Below is a small trained network, with its code and all its weights. Each question gives an input and a target symbol and asks what happens when units are switched off, that is, made to give their printed mean instead of their output.

import numpy as np


def w(rows, s, z=0):
    codes = np.array(rows[::2]) - 128.0
    scale = np.full(codes.shape[1], s)
    scale[-1] = z or s
    return codes * scale


def f(y):
    return y / 2 * (1 + np.tanh(0.7978845608 * (y + 0.044715 * y**3)))


def softmax(a):
    e = np.exp(a - a.max(-1, keepdims=True))
    return e / e.sum(-1, keepdims=True)


def log_softmax(a):
    a = a - a.max(-1, keepdims=True)
    return a - np.log(np.exp(a).sum(-1, keepdims=True))


def net(x, mask):
    ids = ['ημπσφψ'.index(c) for c in x.split()]
    T = len(ids)
    res = E[ids] + P[:T]
    r = res
    for j in range(3):
        rows = slice(4 * j, 4 * j + 4)
        q, k, v = (r @ M[0][rows].T for M in (Q, K, V))
        z = softmax(np.where(np.tri(T) > 0, q @ k.T / 4**0.5, -1e9)) @ v
        o = O[0][rows]
        res = res + np.where(mask[j], z, o[:, -1]) @ o[:, :-1]
    y = f(res @ A[0][:, :-1].T + A[0][:, -1])
    res = res + np.where(mask[3:7], y, B[0][:, -1]) @ B[0][:, :-1]
    return log_softmax(res[-1] @ U[:, :-1].T + U[:, -1])


Q, K, V, O, A, B = {}, {}, {}, {}, {}, {}
E = w([
[130,135,181,83,231,113,46,161],'η',
[94,149,62,127,183,205,91,125],'μ',
[90,112,108,102,171,214,252,190],'π',
[107,209,123,102,208,47,146,131],'σ',
[90,106,116,231,159,105,181,187],'φ',
[183,44,160,114,121,120,146,98],'ψ',
],0.019)
P = w([
[247,151,70,157,148,141,126,170],'0',
[141,130,75,138,40,105,122,215],'1',
[156,185,142,171,160,144,141,94],'2',
[53,181,178,142,48,122,141,162],'3',
[93,100,120,141,209,105,157,83],'4',
[9,93,130,109,55,79,146,197],'5',
],0.014)
Q[0] = w([
[125,159,48,155,185,146,186,100],'H1',
[143,148,183,95,163,127,187,182],'H1',
[176,78,155,136,159,90,138,76],'H1',
[165,134,119,104,151,149,128,101],'H1',
[99,57,39,58,162,148,165,102],'H2',
[24,111,166,91,157,47,102,182],'H2',
[98,121,141,119,117,126,230,150],'H2',
[72,168,178,113,40,176,124,123],'H2',
[44,99,118,144,179,129,237,207],'H3',
[90,65,153,9,149,119,69,116],'H3',
[221,93,83,157,186,197,99,73],'H3',
[142,105,187,82,44,224,22,141],'H3',
],0.014)
K[0] = w([
[111,149,43,168,195,124,182,88],'H1',
[59,144,202,145,173,7,146,103],'H1',
[184,83,227,162,160,137,100,96],'H1',
[189,142,102,105,172,123,136,70],'H1',
[133,168,197,122,140,193,174,78],'H2',
[20,122,200,135,94,85,95,98],'H2',
[46,175,96,152,102,149,166,138],'H2',
[117,116,86,30,29,112,112,199],'H2',
[81,117,192,139,122,58,155,67],'H3',
[27,191,203,118,197,207,105,164],'H3',
[219,193,144,145,203,159,132,138],'H3',
[149,185,90,68,130,106,86,252],'H3',
],0.012)
V[0] = w([
[118,152,57,129,133,141,153,130],'H1',
[124,150,114,134,173,175,109,91],'H1',
[144,86,152,82,120,108,124,96],'H1',
[131,154,147,125,121,180,166,119],'H1',
[73,131,103,133,154,184,135,121],'H2',
[159,104,157,128,107,133,47,90],'H2',
[180,104,193,103,97,129,168,153],'H2',
[165,116,133,99,104,147,157,95],'H2',
[145,200,127,41,130,100,153,125],'H3',
[114,155,129,255,134,118,134,182],'H3',
[146,109,184,120,124,131,64,133],'H3',
[165,105,151,159,108,73,127,103],'H3',
],0.012)
O[0] = w([
[146,89,198,159,135,128,164,89,129],'H1',
[108,107,128,116,40,91,133,174,104],'H1',
[86,146,103,169,120,149,130,184,106],'H1',
[119,54,98,127,130,117,115,157,93],'H1',
[170,158,97,83,124,162,62,142,101],'H2',
[99,116,134,124,120,126,146,240,2],'H2',
[29,40,109,163,168,123,80,100,129],'H2',
[59,118,125,154,150,85,102,150,51],'H2',
[58,188,78,197,83,182,155,103,162],'H3',
[155,56,53,70,123,2,116,174,197],'H3',
[191,108,152,85,59,165,136,85,139],'H3',
[100,146,156,109,64,47,131,86,162],'H3',
],0.009,0.0064)
A[0] = w([
[138,188,157,128,108,74,132,87,54],'N1',
[84,195,129,90,88,47,110,111,125],'N2',
[129,83,149,138,74,218,255,172,3],'N3',
[103,181,77,188,122,190,188,110,108],'N4',
],0.0075,0.0044)
B[0] = w([
[135,74,160,156,116,139,112,103,252],'N1',
[73,106,153,130,109,161,120,142,252],'N2',
[191,85,105,111,141,119,110,6,155],'N3',
[86,110,77,133,109,68,177,133,241],'N4',
],0.012,0.0043)
U = w([
[184,229,160,94,118,188,184,220,253],'η',
[143,201,91,184,136,129,6,67,89],'μ',
[97,30,208,173,178,213,254,218,158],'π',
[116,235,93,137,91,110,236,113,123],'σ',
[147,159,127,63,120,74,134,120,54],'φ',
[193,125,180,105,90,186,195,23,92],'ψ',
],0.0045,0.006)

Each question gives the input, a string of symbols that net reads in full, and the target symbol t.
The units are the heads (4 rows each of Q, K, V and O) and the neurons (one row each of A and B). Each row of codes is followed by its name. A weight is (code - 128) times the scale printed after its matrix; where a second scale follows, it is the last column's (O, A, B and U).
mask holds one flag per unit, heads first, then neurons. A switched-off unit (its flag False) gives its mean, the last column of its rows in O or B, instead of its output. The means were averaged over made-up inputs and are rounded, as every weight is.
A unit's drop is (log p(t) with every unit on - log p(t) with that unit switched off) / (log p(t) with every unit on - log p(t) with every unit switched off).
The circuit of an input: a set's keep is (log p(t) with only the set's units on - log p(t) with every unit switched off) / (log p(t) with every unit on - log p(t) with every unit switched off). Starting from all 7 units, units are removed one at a time, each time the one whose removal leaves the highest keep (on an exact tie, the one counted first), for as long as the keep stays at least 0.8.
circuit, biggest first: the units of the circuit, biggest drop first
unit that matters most: the unit with the biggest drop
heads that matter: for each layer, one digit per head in row order, 1 if its drop is at least 0.15 and else 0, layers parted by /
drop of u: that unit's drop, to one decimal
input η ψ ψ ψ ψ η, target η: circuit, biggest first => [H2 H1 H3]
input η ψ ψ π σ ψ, target μ: circuit, biggest first => [H2 H1]
input ψ μ ψ φ, target ψ: unit that matters most => H2
input σ ψ ψ, target σ: heads that matter => 001
input ψ π φ, target ψ: heads that matter => 111
input σ ψ ψ σ φ π, target φ: heads that matter => 011
input π π σ φ σ, target φ: heads that matter => 001
input φ ψ ψ σ ψ ψ, target σ: circuit, biggest first => [H3 H1 N4]
input σ ψ ψ η μ, target π: heads that matter => 110
input π ψ ψ, target μ: circuit, biggest first => [H2 H3]
input ψ ψ π μ σ μ, target η: heads that matter => 010
input σ σ π π σ μ, target μ: drop of H2 => 1.5
input ψ σ μ, target π: drop of H1 => 0.2
input φ ψ μ, target φ: drop of N2 => 0.0
input π η φ μ, target ψ: unit that matters most => H1
